Below are the code and all the weights of a small trained network. Each question names an input and a target symbol and asks about switching units off, where a switched-off unit gives its printed mean instead of its output.

import numpy as np


def w(rows, s, z=0):
    codes = np.array(rows[::2]) - 128.0
    scale = np.full(codes.shape[1], s)
    scale[-1] = z or s
    return codes * scale


def f(y):
    return y / 2 * (1 + np.tanh(0.7978845608 * (y + 0.044715 * y**3)))


def softmax(a):
    e = np.exp(a - a.max(-1, keepdims=True))
    return e / e.sum(-1, keepdims=True)


def log_softmax(a):
    a = a - a.max(-1, keepdims=True)
    return a - np.log(np.exp(a).sum(-1, keepdims=True))


def net(x, mask):
    ids = ['ΛΨζθξφ'.index(c) for c in x.split()]
    T = len(ids)
    res = E[ids] + P[:T]
    q, k, v = (res @ M[0].T for M in (Q, K, V))
    z = softmax(np.where(np.tri(T) > 0, q @ k.T / 3**0.5, -1e9)) @ v
    res = res + np.where(mask[0], z, O[0][:, -1]) @ O[0][:, :-1]
    y = f(res @ A[0][:, :-1].T + A[0][:, -1])
    res = res + np.where(mask[1:9], y, B[0][:, -1]) @ B[0][:, :-1]
    return log_softmax(res[-1] @ U[:, :-1].T + U[:, -1])


Q, K, V, O, A, B = {}, {}, {}, {}, {}, {}
E = w([
[120,55,129,162,215,198],'Λ',
[63,101,89,125,230,73],'Ψ',
[254,144,82,224,88,127],'ζ',
[59,57,204,138,146,163],'θ',
[139,179,103,147,38,19],'ξ',
[45,150,132,227,130,142],'φ',
],0.015)
P = w([
[161,52,203,215,254,53],'0',
[129,96,145,143,182,118],'1',
[116,100,132,126,153,128],'2',
[110,111,117,116,146,136],'3',
[110,115,104,105,131,142],'4',
[121,115,95,101,107,153],'5',
[122,120,101,90,96,163],'6',
[120,135,97,82,91,163],'7',
[129,127,81,79,77,174],'8',
[114,141,78,74,74,166],'9',
[110,149,74,66,69,166],'10',
[117,163,73,69,77,188],'11',
[121,162,69,72,75,211],'12',
[132,151,76,62,104,187],'13',
],0.0088)
Q[0] = w([
[201,188,145,165,69,157],'h0',
[2,77,203,137,140,208],'h0',
[18,68,79,144,242,213],'h0',
],0.01)
K[0] = w([
[117,141,144,126,164,60],'h0',
[106,158,12,54,106,185],'h0',
[51,145,92,73,73,184],'h0',
],0.011)
V[0] = w([
[28,147,233,103,30,179],'h0',
[149,57,197,115,174,202],'h0',
[162,190,165,255,110,184],'h0',
],0.0078)
O[0] = w([
[126,195,188,190,173,78,40],'h0',
[88,227,116,88,175,203,252],'h0',
[37,172,132,175,1,177,230],'h0',
],0.013,0.0024)
A[0] = w([
[103,113,98,161,220,68,140],'n0',
[156,230,50,128,84,86,130],'n1',
[196,152,72,168,57,114,196],'n2',
[205,148,114,2,127,136,37],'n3',
[91,206,186,166,201,147,252],'n4',
[82,74,132,125,209,201,127],'n5',
[97,157,165,205,220,102,38],'n6',
[23,55,75,171,160,63,150],'n7',
],0.0085,0.0024)
B[0] = w([
[119,206,195,137,78,179,170],'n0',
[142,167,133,181,199,101,214],'n1',
[81,116,200,100,155,51,218],'n2',
[175,96,140,66,146,191,160],'n3',
[116,2,57,100,154,96,255],'n4',
[90,166,145,172,188,96,218],'n5',
[71,81,194,58,94,169,194],'n6',
[139,171,123,75,130,176,205],'n7',
],0.0093,0.0092)
U = w([
[135,206,199,88,143,196,116],'Λ',
[164,87,108,94,125,158,57],'Ψ',
[94,101,111,160,64,192,101],'ζ',
[131,128,56,196,198,107,157],'θ',
[125,70,189,128,165,51,99],'ξ',
[134,191,254,202,147,145,252],'φ',
],0.0072,0.0029)

Each question gives the input, a string of symbols that net reads in full, and the target symbol t.
The units are the heads (3 rows each of Q, K, V and O) and the neurons (one row each of A and B). Each row of codes is followed by its name. A weight is (code - 128) times the scale printed after its matrix; where a second scale follows, it is the last column's (O, A, B and U).
mask holds one flag per unit, heads first, then neurons. A switched-off unit (its flag False) gives its mean, the last column of its rows in O or B, instead of its output. The means were averaged over made-up inputs and are rounded, as every weight is.
A unit's drop is (log p(t) with every unit on - log p(t) with that unit switched off) / (log p(t) with every unit on - log p(t) with every unit switched off).
The circuit of an input: a set's keep is (log p(t) with only the set's units on - log p(t) with every unit switched off) / (log p(t) with every unit on - log p(t) with every unit switched off). Starting from all 9 units, units are removed one at a time, each time the one whose removal leaves the highest keep (on an exact tie, the one counted first), for as long as the keep stays at least 0.8.
units of the circuit, in order: the units of the circuit, biggest drop first
unit that matters most: the unit with the biggest drop
top k neurons: the k neurons with the biggest drops, biggest first
drop of u: that unit's drop, to one decimal
input ξ φ φ θ Λ θ ξ ζ ζ ξ θ θ θ, target ξ: units of the circuit, in order => (h0; n4)
input ξ ξ θ ξ ζ, target ξ: units of the circuit, in order => (h0; n2)
input Λ Ψ θ ξ ζ ζ ξ φ ξ ξ Ψ ζ, target Λ: units of the circuit, in order => (h0; n4)
input ζ ξ ξ θ θ φ ζ φ ξ ξ Λ ξ ξ Λ, target φ: unit that matters most => n4
input θ ξ ζ Λ ξ Ψ φ φ ξ ξ θ ξ Λ, target φ: top 2 neurons => (n4; n5)
input ξ ξ ξ ζ θ θ θ, target ξ: units of the circuit, in order => (n4; h0)
input Ψ Ψ Λ, target θ: top 2 neurons => (n5; n6)
input Ψ θ Λ, target θ: top 2 neurons => (n5; n4)
input ζ ζ ξ ξ Λ Λ θ Λ φ ξ Ψ Ψ, target Λ: units of the circuit, in order => (n0; n7; h0)
input ξ θ Ψ, target Λ: top 2 neurons => (n0; n6)
input φ φ φ ξ θ Ψ ξ θ θ ξ Ψ ξ φ ξ, target φ: top 2 neurons => (n4; n1)
input φ φ ξ ξ ξ φ θ ξ ζ, target φ: top 2 neurons => (n4; n2)
input ζ θ ξ φ, target ζ: drop of n2 => 0.2
input Λ θ θ ξ ζ, target Λ: drop of n4 => 0.3
input Ψ ξ θ ζ Ψ Ψ Ψ φ ζ, target Ψ: drop of h0 => 2.2
input Ψ ξ ξ, target Ψ: drop of h0 => 1.7
input ζ θ θ Ψ ξ Ψ ζ θ Ψ θ ξ ξ Λ ξ, target ζ: top neuron => (n5)
